Each row is followed by roughly how far along a hidden order it lies, from 0 to 20. A new part has a new order.
(in the rows, 128 means zero)
[129  97  95 165 126 124 129 140 136 112 147 138 129 121 124 122 130 121
 114  39 133  76 125  88] | 19
[131 113 146 189 133 112 122 132 131 131 138 147 142 128 137 135 129 139
 144 223 134 129 126 118] | 8
[117 164 125 135 135 113 119 168 134 142 133 113 120 129 128 120 139 130
 112 215 128 186 132 215] | 9
[129 117 135 106 128 139 126 135 152  76 129 140 119 134 151 125 125 140
 139 154 129 118 124 101] | 17
[128 128 105 166 131 111 133 143 145 105 160 113 119 127 141 119 136 127
 129  60 131 130 122 118] | 19
[121 114 148 178 136 104 125 172 144 154 131 116 114 122 127 135 130 106
 126 215 130 200 130 139] | 5
[130 110 136 168 127 126 139 156 165  81 138 152 113 115 157 131 128 124
 129 152 134 104 119  50] | 14
[140  64 133 191 125 118 140 148 130 123 141 141 131 116 132 148 127 104
 142  96 133  81 125   1] | 9
[134  92 111 128 123 130 134 118 152  82 143 150 125 117 129 125 132 124
 119  51 134  76 121  52] | 17
[119 128 110 162 132 119 129 129 138 120 135 147 129 123 136 121 140 124
 101 221 132 105 122 135] | 13
[138  63 132 148 120 121 136 120 132 122 132 136 129 117 129 146 126 108
 153  67 130  82 126   1] | 9
[125 100 127 134 130 122 121 111 127 123 122 148 140 111 137 119 130 137
 146 167 123 146 125 131] | 7
[122 135 118 173 133 115 125 147 127 152 140 128 130 112 118 126 134 113
 109 235 129 171 126 146] | 2
[122 152 116 195 135  96 135 164 131 174 140 122 118 113 143 127 141 114
 118 238 129 175 125 142] | 6
[135 100 128 172 123 114 133 155 150 104 127 131 114 117 144 126 124 100
 137  49 124 102 126  54] | 10
[124 141 128 166 137 105 122 163 130 154 131 117 128 125 126 130 136 118
 123 226 131 183 130 153] | 6
[126 117 140 167 125 129 126 122 144 101 117 138 134 116 138 127 126 143
 145 118 124 153 124 112] | 11
[119 124 136 121 137 126 121 134 143 132 114 134 118 140 141 113 137 145
 121 150 118 159 129 213] | 10
[130 107 102 156 128 122 127 153 125 120 145 100 119 116 126 124 126  94
 127  35 127 109 131  83] | 16
[131 116 125 152 129 108 143 127 144 106 142 124 116 124 151 127 144 124
 140  30 127 115 125  51] | 16
[121  79 113 137 133 139 116 112 129 121 120 154 149 125 113 119 123 136
 118 198 125 102 123 180] | 14
[135 111 123 167 120 113 122 146 124 118 145 105 115 127 136 118 127 127
 143  67 126 171 132 102] | 9
[121 142 125 163 131 122 124 160 144 119 123 126 115 123 126 116 138 113
 114  92 122 183 125 168] | 10
[129 121 129 127 132 108 128 134 132 112 129 112 113 130 134 116 134 132
 146  48 120 165 131 139] | 11
[140 104 117 174 123 116 125 155 130 113 140 112 124 121 131 116 122 100
 138  28 127 117 130  47] | 13
[134 117 128 168 124 119 125 156 129 102 148 117 128 129 130 122 124 128
 137  79 129 132 129  82] | 11
[123 160 125 202 129  99 131 175 145 161 143 113 113 116 146 128 140 115
 119 186 128 192 128 160] | 8
[133 131 124 197 124 117 132 181 150 100 145  98 107 129 126 136 123 105
 125   8 130 155 128  93] | 15
[136 119 125 237 124  97 146 188 150 124 157 109 105 112 151 135 132 110
 129   1 135 124 123   9] | 15
[131  93 126 168 135 119 138 142 147  99 146 133 128 135 142 139 141 114
 127  84 138  78 125  36] | 20
[137 139 159 195 129  94 121 140 127 145 130 108 117 130 131 135 134 122
 157  76 125 203 133  99] | 0
[120 154 126 165 132 111 118 150 131 127 118 118 107 125 122 115 135 126
 124 113 119 208 133 186] | 4
[124 119 132 178 132 119 128 143 144 118 133 146 137 130 133 135 134 130
 125 195 133 139 124 112] | 13
[127 151 164 206 130 116 125 150 140 109 119 122 123 138 142 134 128 131
 148 184 128 189 128 179] | 5

[124 128 121 131 115 122 132 130 153 131 130 118 127 124 130 131 134 121
 120 128 130 135 137 119 123 131 129 142 131 128 128 115 130 128 143 122
 119 125 126 125 132 127 133 124 130] | 6
[131 130 137 126 147 140 108 125  99 123 132 141 129 131 128 125 124 139
 138 128 125 120 119 134 131 121 127 116 124 126 128 151 126 125 116 136
 141 132 130 128 127 130 123 133 127] | 8
[132 130 139 124 156 143 109 123  85 123 127 157 130 127 127 123 118 137
 143 128 124 115 115 137 136 120 128 111 127 125 130 150 123 135 119 138
 152 132 128 134 123 132 119 139 127] | 19
[132 129 133 126 133 134 122 126 110 126 133 144 128 132 128 127 122 131
 136 129 126 126 122 130 130 123 128 119 129 126 130 137 128 129 121 138
 136 130 126 136 130 131 124 130 126] | 18
[140 111 154 117 145 144 191 123 132 141   2   1 123 107 129 125 108 127
 138 122 111  72 159 111 157 103 126 118  90 117 130 141 133 156 175  40
 250 153  94 187 169 150 136 134 135] | 2
[131 127 134 126 140 135 122 124 102 126 132 144 129 130 128 127 121 134
 134 128 126 125 121 133 132 126 128 117 129 127 128 139 126 134 119 136
 137 129 127 130 126 127 122 134 127] | 2
[137 131 141 121 227 148 107 119  60 118 129 157 131 129 127 121 114 144
 147 131 122 111 112 141 134 117 126 103 125 123 130 160 122 126 110 149
 162 137 126 133 125 136 112 147 124] | 14
[131 130 135 126 155 138 117 122  95 125 131 144 129 130 127 126 122 139
 140 130 126 116 122 134 133 124 127 117 125 127 129 144 125 131 125 135
 140 132 128 128 128 131 121 135 126] | 19
[125 127 124 128 123 124 134 128 141 131 129 123 128 121 128 130 129 122
 122 129 130 130 129 125 128 129 128 130 129 129 128 119 129 130 130 126
 116 126 125 126 127 126 131 125 130] | 11
[143 105 151 135 204 166 123 146  45 138 144  99 131 235 131 130 111 138
 132 110 127  95 143 133 131 137 127 121 165 115 136 205 144  76 231 169
 107 175 121 126 155 110 117 196  88] | 20
[144  94 151 142 213 168 139 159  41 150 143  69 131 255 133 134 109 153
 118 101 129  98 157 127 129 150 127 136 177 112 139 210 154  58 255 173
  76 186 129 123 170 102 121 215  75] | 19
[132 129 136 125 153 140 101 124  90 122 129 145 130 131 127 124 121 140
 138 129 125 123 116 135 133 118 127 114 125 126 127 150 126 129 124 141
 144 132 127 132 121 130 121 138 125] | 16
[128 130 131 127 131 131 125 127 130 128 132 132 129 131 130 129 128 125
 128 128 128 133 126 130 127 127 128 126 127 128 128 139 129 128 166 130
 127 129 125 128 130 128 126 135 127] | 0
[126 128 125 127 127 126 133 129 131 129 127 129 128 127 129 129 130 129
 129 128 128 133 134 125 126 131 128 129 128 128 127 125 130 126 127 122
 118 133 125 130 128 129 129 126 128] | 11
[125 126 125 131 114 123 138 131 148 130 128 111 127 124 129 130 133 130
 124 128 129 134 134 123 126 130 128 134 129 129 127 122 130 115 130 120
 123 124 128 126 134 127 132 121 140] | 0
[106 154 146 116 180 117 164 113 237 165  99 165 125  83 137 127  96  27
 162 120 114 157 182 141 112 110 141 177 167 135 112 154  83  60 225 152
 190 145 215 144 147 124 140  91 120] | 7
[133 129 136 124 151 141 113 124  84 123 137 145 130 129 127 124 120 140
 142 131 124 122 117 136 133 122 126 117 123 123 129 148 124 130 118 143
 143 134 135 131 124 131 120 140 122] | 4
[142 104 147 135 191 167 131 144  45 140 137  88 131 230 131 130 110 145
 127 110 127 102 143 133 132 138 128 121 159 113 133 198 145  81 228 159
  99 171 128 125 159 112 119 196  88] | 19
[136 133 143 121 180 151  99 120  50 117 131 165 131 131 126 120 111 149
 148 133 121 107 107 145 138 116 126 102 127 124 130 170 123 126 113 150
 165 137 126 134 120 135 113 140 126] | 13
[129 128 131 127 131 130 124 128 115 128 134 135 129 157 127 127 126 132
 136 129 127 129 126 131 129 125 127 125 125 128 130 129 130 132 124 130
 130 136 130 128 123 128 124 127 129] | 16
[130 130 136 125 148 139 117 125 100 122 127 140 130 127 127 125 123 131
 135 130 126 121 120 135 131 124 127 118 124 126 129 142 128 125 125 141
 135 132 110 131 125 131 123 139 123] | 3
[146 113 162 113 175 168 177 121 101 135   1   1 125 105 129 121 101 136
 147 123 109  62 148 119 160  99 126 102  91 114 129 149 132 157 171  49
 255 157  85 193 172 153 123 146 136] | 3
[106 155 141 114 175 116 171 116 252 165 103 150 124  90 138 129  98  19
 157 120 115 162 188 141 109 108 142 191 169 135 112 154  88  62 242 144
 181 146 215 142 147 121 140  87 121] | 7
